Below is a small trained network, with its code and all its weights. Each question gives an input and a target symbol and asks what happens when units are switched off, that is, made to give their printed mean instead of their output.

import numpy as np


def w(rows, s, z=0):
    codes = np.array(rows[::2]) - 128.0
    scale = np.full(codes.shape[1], s)
    scale[-1] = z or s
    return codes * scale


def f(y):
    return np.maximum(y, 0)


def softmax(a):
    e = np.exp(a - a.max(-1, keepdims=True))
    return e / e.sum(-1, keepdims=True)


def log_softmax(a):
    a = a - a.max(-1, keepdims=True)
    return a - np.log(np.exp(a).sum(-1, keepdims=True))


def net(x, mask):
    ids = ['δξτφψω'.index(c) for c in x.split()]
    T = len(ids)
    res = E[ids] + P[:T]
    r = res
    for j in range(3):
        rows = slice(3 * j, 3 * j + 3)
        q, k, v = (r @ M[0][rows].T for M in (Q, K, V))
        z = softmax(np.where(np.tri(T) > 0, q @ k.T / 3**0.5, -1e9)) @ v
        o = O[0][rows]
        res = res + np.where(mask[j], z, o[:, -1]) @ o[:, :-1]
    y = f(res @ A[0][:, :-1].T + A[0][:, -1])
    res = res + np.where(mask[3:7], y, B[0][:, -1]) @ B[0][:, :-1]
    return log_softmax(res[-1] @ U[:, :-1].T + U[:, -1])


Q, K, V, O, A, B = {}, {}, {}, {}, {}, {}
E = w([
[178,97,93,216,98,90,163,97,203,93,128],'δ',
[83,137,39,112,195,64,194,104,107,85,113],'ξ',
[100,200,123,130,135,95,123,101,147,220,177],'τ',
[130,156,100,93,174,244,154,139,146,94,141],'φ',
[114,103,96,75,107,123,202,97,189,145,66],'ψ',
[167,81,180,164,161,165,172,116,161,168,132],'ω',
],0.011)
P = w([
[148,47,29,74,70,62,23,238,54,244,144],'0',
[209,86,116,43,85,97,95,82,104,163,246],'1',
[163,112,122,103,91,127,93,75,106,149,142],'2',
[124,125,137,141,109,136,106,84,131,123,115],'3',
[105,150,148,168,119,142,138,100,138,103,87],'4',
[86,172,154,189,135,147,171,128,169,74,74],'5',
[57,186,153,220,130,159,213,146,178,58,66],'6',
[58,199,137,249,141,176,254,194,210,25,70],'7',
],0.0052)
Q[0] = w([
[69,202,79,47,156,151,107,184,60,112,134],'H0',
[129,105,106,31,139,253,180,108,168,184,99],'H0',
[114,105,33,95,76,31,161,95,136,97,80],'H0',
[111,219,78,130,131,125,160,75,199,171,164],'H1',
[157,104,121,127,174,135,178,62,142,150,171],'H1',
[139,114,138,101,68,156,145,116,177,144,125],'H1',
[127,79,131,116,101,61,86,202,58,80,90],'H2',
[116,101,113,136,133,132,123,174,106,51,120],'H2',
[105,211,134,173,110,113,128,113,170,150,150],'H2',
],0.016)
K[0] = w([
[76,247,69,70,155,161,107,127,100,94,140],'H0',
[119,75,145,11,98,249,138,165,157,142,81],'H0',
[108,107,57,92,88,40,160,96,152,58,90],'H0',
[91,166,171,186,162,153,220,146,171,95,94],'H1',
[118,151,173,106,101,128,139,33,153,79,91],'H1',
[132,137,138,136,195,111,114,113,89,91,134],'H1',
[162,51,53,120,149,64,113,189,93,126,161],'H2',
[130,93,71,116,138,67,146,104,118,133,91],'H2',
[115,162,182,187,158,166,139,112,134,89,116],'H2',
],0.015)
V[0] = w([
[129,185,130,99,100,135,73,100,139,183,156],'H0',
[174,41,99,96,126,165,131,127,107,103,101],'H0',
[142,72,97,114,144,93,106,145,93,189,148],'H0',
[176,77,133,167,89,107,80,166,129,110,84],'H1',
[145,139,136,138,101,131,112,94,125,6,143],'H1',
[152,59,94,67,176,120,178,97,94,81,117],'H1',
[122,118,168,193,129,156,155,158,174,167,135],'H2',
[120,90,90,147,152,146,119,138,105,98,54],'H2',
[105,140,126,127,133,49,179,29,120,112,77],'H2',
],0.015)
O[0] = w([
[104,108,108,183,157,196,225,135,142,133,80,125],'H0',
[149,187,224,91,86,68,121,141,199,81,163,106],'H0',
[83,168,114,165,163,81,131,172,144,59,93,194],'H0',
[107,45,30,170,120,114,73,193,126,167,95,2],'H1',
[194,121,13,229,97,137,105,62,146,105,166,14],'H1',
[204,111,67,65,111,120,215,57,90,148,102,209],'H1',
[101,108,120,61,108,12,159,93,99,80,60,212],'H2',
[59,121,106,114,171,221,138,179,122,179,95,5],'H2',
[101,96,253,238,144,97,190,157,147,223,111,234],'H2',
],0.006,0.0036)
A[0] = w([
[120,78,62,97,131,102,169,86,82,162,85,254],'N0',
[194,49,182,91,114,147,52,98,85,214,198,116],'N1',
[138,161,114,62,80,75,61,98,102,249,197,91],'N2',
[100,183,97,87,141,44,68,112,71,213,213,65],'N3',
],0.017,0.00093)
B[0] = w([
[177,58,117,87,142,129,140,161,106,91,118,254],'N0',
[112,95,63,48,102,147,32,191,134,105,120,165],'N1',
[4,122,105,129,143,154,124,202,142,190,45,185],'N2',
[158,154,189,108,63,90,45,97,138,114,192,216],'N3',
],0.014,0.0074)
U = w([
[128,79,36,207,101,111,71,172,116,132,120,5],'δ',
[130,178,59,102,124,227,97,120,91,102,158,32],'ξ',
[65,119,123,151,175,153,222,170,108,158,59,173],'τ',
[255,132,168,120,86,90,151,50,115,89,199,210],'φ',
[91,102,117,41,80,93,51,192,106,120,114,141],'ψ',
[57,206,172,181,104,118,116,124,139,144,123,137],'ω',
],0.0054,0.0028)

Each question gives the input, a string of symbols that net reads in full, and the target symbol t.
The units are the heads (3 rows each of Q, K, V and O) and the neurons (one row each of A and B). Each row of codes is followed by its name. A weight is (code - 128) times the scale printed after its matrix; where a second scale follows, it is the last column's (O, A, B and U).
mask holds one flag per unit, heads first, then neurons. A switched-off unit (its flag False) gives its mean, the last column of its rows in O or B, instead of its output. The means were averaged over made-up inputs and are rounded, as every weight is.
A unit's drop is (log p(t) with every unit on - log p(t) with that unit switched off) / (log p(t) with every unit on - log p(t) with every unit switched off).
The circuit of an input: a set's keep is (log p(t) with only the set's units on - log p(t) with every unit switched off) / (log p(t) with every unit on - log p(t) with every unit switched off). Starting from all 7 units, units are removed one at a time, each time the one whose removal leaves the highest keep (on an exact tie, the one counted first), for as long as the keep stays at least 0.8.
units of the circuit, in order: the units of the circuit, biggest drop first
top k neurons: the k neurons with the biggest drops, biggest first
heads that matter: for each layer, one digit per head in row order, 1 if its drop is at least 0.15 and else 0, layers parted by /
drop when u is switched off: that unit's drop, to one decimal
input τ τ ξ ξ ψ ω, target ψ: heads that matter -> 100
input τ φ φ, target ξ: heads that matter -> 001
input φ ξ ξ τ ψ τ ψ, target φ: heads that matter -> 111
input τ δ ψ ξ ψ, target φ: heads that matter -> 110
input ξ ξ τ τ τ τ, target τ: heads that matter -> 100
input ω δ τ, target ω: top neuron -> [N2]
input ξ τ τ ω τ τ ψ ξ, target φ: heads that matter -> 110
input τ ξ τ τ ξ, target ω: units of the circuit, in order -> [H2; N0]
input τ ξ τ, target φ: units of the circuit, in order -> [H0; H2; N2; H1]
input τ τ δ ξ ξ φ, target ξ: units of the circuit, in order -> [H2; H1]
input ξ ψ τ δ δ, target δ: top 2 neurons -> [N3; N1]
input τ τ δ τ δ δ ξ, target φ: top 2 neurons -> [N3; N1]
input ξ τ ψ ψ, target τ: heads that matter -> 110
input ξ φ ω, target ψ: units of the circuit, in order -> [N1]
input τ ω φ δ, target δ: heads that matter -> 110
input ψ φ ω τ ξ φ, target φ: heads that matter -> 110
input τ τ τ, target ω: heads that matter -> 111
input τ τ τ τ φ ξ τ δ, target ψ: top 2 neurons -> [N1; N2]
input ξ φ ψ, target τ: top 2 neurons -> [N2; N3]
input ξ τ τ τ ξ τ ω ξ, target ω: drop when H2 is switched off -> 2.4
input τ ξ ξ τ ξ τ τ, target τ: drop when N0 is switched off -> -0.2
input ψ τ φ τ φ, target φ: drop when N0 is switched off -> -0.1
input φ ξ τ ξ τ, target φ: drop when H0 is switched off -> 4.1
